Here is a tiny trained network, its code and every weight. The questions are about switching its units off for an input and a class, where a switched-off unit gives its printed mean instead of its output.

import numpy as np


def w(rows, s, z=0):
    codes = np.array(rows[::2]) - 128.0
    scale = np.full(codes.shape[1], s)
    scale[-1] = z or s
    return codes * scale


def norm(h):
    return h / np.sqrt((h * h).mean(-1, keepdims=True) + 1e-5)


def f(y):
    return np.maximum(y, 0)


def log_softmax(a):
    a = a - a.max(-1, keepdims=True)
    return a - np.log(np.exp(a).sum(-1, keepdims=True))


def net(x, mask):
    res = np.array(x, float).reshape(1, 7) / 4 @ E
    u = 0
    for l in range(3):
        y = f(norm(res) @ A[l][:, :-1].T + A[l][:, -1])
        res = res + np.where(mask[u : u + 6], y, B[l][:, -1]) @ B[l][:, :-1]
        u += 6
    return log_softmax(norm(res)[-1] @ U[:, :-1].T + U[:, -1])


A, B = {}, {}
E = w([
[141,12,114,152,130,233,164,98],'x0',
[144,136,110,122,156,118,144,120],'x1',
[111,128,160,107,84,139,117,154],'x2',
[157,122,162,178,42,108,254,101],'x3',
[170,145,210,77,136,133,66,77],'x4',
[9,170,140,142,169,150,154,46],'x5',
[128,131,103,155,139,131,108,97],'x6',
],0.0059)
A[0] = w([
[178,90,121,131,75,92,76,164,221],'0.n1',
[253,104,156,102,91,145,135,233,104],'0.n2',
[182,159,98,133,91,148,115,156,4],'0.n3',
[101,152,38,151,92,127,123,121,12],'0.n4',
[51,198,141,106,118,193,161,113,82],'0.n5',
[89,39,143,44,200,107,98,151,56],'0.n6',
],0.0052,0.002)
B[0] = w([
[3,141,217,173,158,139,191,142,231],'0.n1',
[134,104,82,203,202,185,92,77,254],'0.n2',
[184,56,200,166,95,114,170,140,150],'0.n3',
[151,64,113,161,90,253,197,240,152],'0.n4',
[112,70,194,202,182,133,164,156,205],'0.n5',
[103,53,38,118,195,100,126,108,186],'0.n6',
],0.0063,0.0037)
A[1] = w([
[235,97,106,146,91,126,73,218,43],'1.n1',
[145,124,2,122,169,170,202,159,128],'1.n2',
[190,100,219,105,154,120,82,13,109],'1.n3',
[147,113,116,117,151,182,137,98,101],'1.n4',
[2,150,110,128,147,134,169,70,37],'1.n5',
[99,153,100,199,106,95,186,148,251],'1.n6',
],0.0063,0.0013)
B[1] = w([
[149,74,141,215,254,29,221,67,171],'1.n1',
[96,197,163,99,117,190,113,147,224],'1.n2',
[164,186,145,59,141,183,144,208,217],'1.n3',
[105,144,164,110,64,89,157,158,174],'1.n4',
[194,107,156,190,199,101,179,154,238],'1.n5',
[229,142,138,79,74,151,26,190,255],'1.n6',
],0.0071,0.0047)
A[2] = w([
[115,122,35,108,135,142,67,153,254],'2.n1',
[124,63,134,140,154,199,134,135,9],'2.n2',
[184,126,132,112,78,189,152,8,199],'2.n3',
[181,81,99,157,135,102,103,109,203],'2.n4',
[240,127,160,133,20,79,254,73,99],'2.n5',
[107,32,99,87,113,226,182,33,3],'2.n6',
],0.0066,0.0011)
B[2] = w([
[110,150,84,91,55,189,128,41,186],'2.n1',
[153,198,165,142,87,50,92,139,217],'2.n2',
[180,99,69,96,100,102,97,162,175],'2.n3',
[62,150,207,153,182,111,190,83,163],'2.n4',
[15,113,93,89,185,149,35,61,255],'2.n5',
[150,254,107,120,111,18,113,112,189],'2.n6',
],0.0078,0.0046)
U = w([
[118,35,169,248,247,118,226,93,179],'0',
[124,157,91,143,135,153,96,150,238],'1',
[3,21,3,70,140,118,2,79,85],'2',
[146,197,57,95,74,8,128,162,3],'3',
[179,123,95,49,92,253,202,242,173],'4',
[124,134,109,134,144,146,112,162,41],'5',
],0.0061,0.0019)

Each question gives the input, the list of numbers given to net, and the class t.
The units are the neurons (one row each of A and B). Each row of codes is followed by its name. A weight is (code - 128) times the scale printed after its matrix; where a second scale follows, it is the last column's (A, B and U).
mask holds one flag per neuron, layer by layer. A switched-off neuron (its flag False) gives its mean, the last column of its row in B, instead of its output. The means were averaged over made-up inputs and are rounded, as every weight is.
A unit's drop is (log p(t) with every unit on - log p(t) with that unit switched off) / (log p(t) with every unit on - log p(t) with every unit switched off).
The circuit of an input: a set's keep is (log p(t) with only the set's units on - log p(t) with every unit switched off) / (log p(t) with every unit on - log p(t) with every unit switched off). Starting from the 12 units with the biggest drops (on a tie, the unit counted first), units are removed one at a time, each time the one whose removal leaves the highest keep (on an exact tie, the one counted first), for as long as the keep stays at least 0.8.
units of the circuit, in order: the units of the circuit, biggest drop first
unit that matters most: the unit with the biggest drop
top k neurons: the k neurons with the biggest drops, biggest first
drop when u is switched off: that unit's drop, to one decimal
input [3,-4,4,7,-2,6,-3], class 2: top 2 neurons => (2.n5, 0.n1)
input [7,1,-1,-3,1,6,-3], class 3: top 4 neurons => (2.n6, 2.n2, 0.n1, 1.n1)
input [-3,-1,6,-5,6,8,5], class 0: top 3 neurons => (1.n5, 1.n6, 0.n5)
input [4,4,5,3,-4,-3,0], class 1: top 2 neurons => (1.n3, 2.n2)
input [-4,-6,-2,-5,-6,-1,-4], class 4: unit that matters most => 2.n5
input [8,8,0,6,-4,-1,6], class 3: units of the circuit, in order => (2.n6, 2.n2)
input [2,6,-6,5,-6,4,-1], class 1: units of the circuit, in order => (1.n2, 1.n6)
input [8,-5,3,1,6,-6,-8], class 3: top 3 neurons => (2.n6, 2.n2, 1.n5)
input [4,5,5,2,-4,-4,-6], class 1: units of the circuit, in order => (2.n2, 1.n3, 1.n2, 0.n2)
input [-3,8,3,8,4,-6,-3], class 2: top 3 neurons => (2.n5, 1.n5, 0.n1)
input [-2,-7,7,-2,6,8,7], class 0: units of the circuit, in order => (1.n5, 0.n5)
input [8,4,-5,-7,-3,-2,6], class 3: top 3 neurons => (2.n6, 2.n2, 2.n5)
input [6,2,2,1,-8,0,5], class 4: units of the circuit, in order => (1.n2, 1.n6)
input [-4,-8,-3,-2,-4,8,-4], class 0: units of the circuit, in order => (1.n5)
input [6,1,3,-4,5,-3,-2], class 3: top 4 neurons => (2.n6, 2.n2, 1.n6, 2.n5)
input [-3,-4,-1,2,-7,4,0], class 4: top 2 neurons => (1.n6, 0.n4)
input [-8,-6,1,8,2,7,-1], class 2: units of the circuit, in order => (2.n5, 0.n1)
input [2,2,2,-3,-5,0,-3], class 4: top 3 neurons => (1.n2, 2.n5, 0.n2)
input [-5,-2,-5,-1,7,4,1], class 4: units of the circuit, in order => (1.n3, 2.n5)
input [3,7,-3,-4,-8,-8,-4], class 0: top 3 neurons => (1.n1, 1.n3, 2.n4)
input [6,-6,-3,-1,8,1,3], class 4: top 2 neurons => (1.n3, 0.n2)
input [4,6,6,6,-8,0,7], class 4: units of the circuit, in order => (1.n6)
input [7,-5,3,-3,4,-3,4], class 3: drop when 1.n6 is switched off => 0.2
input [-5,0,4,1,-5,-8,1], class 0: drop when 1.n1 is switched off => 0.5
